Below are the code and all the weights of a small trained network. Each question names an input and a class and asks about switching units off, where a switched-off unit gives its printed mean instead of its output.

import numpy as np


def w(rows, s, z=0):
    codes = np.array(rows[::2]) - 128.0
    scale = np.full(codes.shape[1], s)
    scale[-1] = z or s
    return codes * scale


def norm(h):
    return h / np.sqrt((h * h).mean(-1, keepdims=True) + 1e-5)


def f(y):
    return y / 2 * (1 + np.tanh(0.7978845608 * (y + 0.044715 * y**3)))


def log_softmax(a):
    a = a - a.max(-1, keepdims=True)
    return a - np.log(np.exp(a).sum(-1, keepdims=True))


def net(x, mask):
    res = np.array(x, float).reshape(1, 2) / 4 @ E
    u = 0
    for l in range(4):
        y = f(norm(res) @ A[l][:, :-1].T + A[l][:, -1])
        res = res + np.where(mask[u : u + 7], y, B[l][:, -1]) @ B[l][:, :-1]
        u += 7
    return log_softmax(norm(res)[-1] @ U[:, :-1].T + U[:, -1])


A, B = {}, {}
E = w([
[178,119,235],'x0',
[241,3,187],'x1',
],0.0042)
A[0] = w([
[145,185,50,144],'L0N0',
[102,133,167,50],'L0N1',
[186,132,180,213],'L0N2',
[66,124,255,103],'L0N3',
[202,179,37,160],'L0N4',
[79,148,16,251],'L0N5',
[54,84,63,78],'L0N6',
],0.0094,0.0013)
B[0] = w([
[153,184,154,180],'L0N0',
[150,149,128,127],'L0N1',
[75,83,3,182],'L0N2',
[219,192,27,181],'L0N3',
[214,143,101,158],'L0N4',
[144,128,152,253],'L0N5',
[173,140,66,179],'L0N6',
],0.0059,0.0055)
A[1] = w([
[59,27,8,98],'L1N0',
[254,150,212,233],'L1N1',
[57,170,122,202],'L1N2',
[220,186,206,123],'L1N3',
[99,140,186,2],'L1N4',
[230,164,151,176],'L1N5',
[103,77,99,210],'L1N6',
],0.0092,0.00096)
B[1] = w([
[78,212,140,252],'L1N0',
[101,232,102,198],'L1N1',
[143,2,194,161],'L1N2',
[41,166,150,181],'L1N3',
[153,120,83,99],'L1N4',
[80,146,94,225],'L1N5',
[87,175,152,163],'L1N6',
],0.0084,0.004)
A[2] = w([
[155,153,179,207],'L2N0',
[255,115,111,189],'L2N1',
[131,82,47,115],'L2N2',
[41,198,112,81],'L2N3',
[143,154,164,226],'L2N4',
[58,101,64,9],'L2N5',
[185,62,29,32],'L2N6',
],0.009,0.0013)
B[2] = w([
[200,132,10,132],'L2N0',
[21,17,230,125],'L2N1',
[215,228,157,131],'L2N2',
[108,25,240,254],'L2N3',
[188,54,2,141],'L2N4',
[142,138,166,143],'L2N5',
[63,178,84,128],'L2N6',
],0.004,0.0088)
A[3] = w([
[178,12,57,2],'L3N0',
[138,74,214,163],'L3N1',
[112,90,140,83],'L3N2',
[169,91,105,155],'L3N3',
[184,124,146,76],'L3N4',
[60,141,151,140],'L3N5',
[129,3,193,212],'L3N6',
],0.012,0.0038)
B[3] = w([
[232,70,56,125],'L3N0',
[215,110,143,222],'L3N1',
[106,154,233,130],'L3N2',
[1,31,152,109],'L3N3',
[26,125,126,103],'L3N4',
[151,93,113,254],'L3N5',
[186,122,187,244],'L3N6',
],0.0069,0.0057)
U = w([
[219,79,235,197],'0',
[144,203,39,210],'1',
[11,184,146,187],'2',
[104,39,56,2],'3',
[115,66,82,7],'4',
[64,60,99,41],'5',
],0.012,0.0065)

Each question gives the input, the list of numbers given to net, and the class t.
The units are the neurons (one row each of A and B). Each row of codes is followed by its name. A weight is (code - 128) times the scale printed after its matrix; where a second scale follows, it is the last column's (A, B and U).
mask holds one flag per neuron, layer by layer. A switched-off neuron (its flag False) gives its mean, the last column of its row in B, instead of its output. The means were averaged over made-up inputs and are rounded, as every weight is.
A unit's drop is (log p(t) with every unit on - log p(t) with that unit switched off) / (log p(t) with every unit on - log p(t) with every unit switched off).
most important unit: the unit with the biggest drop
top k neurons: the k neurons with the biggest drops, biggest first
k most important neurons of layer l: the k neurons of layer l with the biggest drops, biggest first
drop when u is switched off: that unit's drop, to one decimal
input [0,-2], class 2: top 2 neurons => L0N2; L1N3
input [-2,-4], class 0: top 3 neurons => L0N2; L0N3; L1N2
input [-1,3], class 2: most important unit => L1N0
input [4,-5], class 0: 2 most important neurons of layer 1 => L1N2; L1N0
input [3,2], class 2: 3 most important neurons of layer 0 => L0N4; L0N6; L0N0
input [8,4], class 1: top 2 neurons => L0N3; L0N2
input [2,3], class 2: 2 most important neurons of layer 3 => L3N6; L3N1
input [5,-4], class 1: 2 most important neurons of layer 0 => L0N3; L0N5
input [2,-2], class 2: top 2 neurons => L0N3; L3N1
input [8,6], class 1: top 2 neurons => L1N1; L1N2
input [8,-8], class 0: top 3 neurons => L1N2; L0N4; L1N0
input [-2,1], class 2: top 3 neurons => L0N2; L1N3; L0N3
input [-4,-4], class 0: top 2 neurons => L0N0; L0N3
input [7,0], class 1: most important unit => L0N3
input [-6,-7], class 0: top 3 neurons => L1N2; L0N3; L0N2
input [-7,-8], class 0: 2 most important neurons of layer 0 => L0N2; L0N3
input [7,-5], class 1: top 3 neurons => L0N3; L1N0; L0N5
input [0,0], class 2: top 3 neurons => L0N3; L1N0; L0N6
input [5,2], class 1: top 2 neurons => L0N3; L1N2
input [1,0], class 2: most important unit => L3N1
input [-1,-2], class 2: top 3 neurons => L0N2; L1N3; L0N3
input [-3,0], class 2: 2 most important neurons of layer 1 => L1N3; L1N5
input [8,-1], class 1: 2 most important neurons of layer 0 => L0N3; L0N2
input [1,-8], class 0: drop when L1N2 is switched off => 0.4
input [7,1], class 1: drop when L0N3 is switched off => 0.9
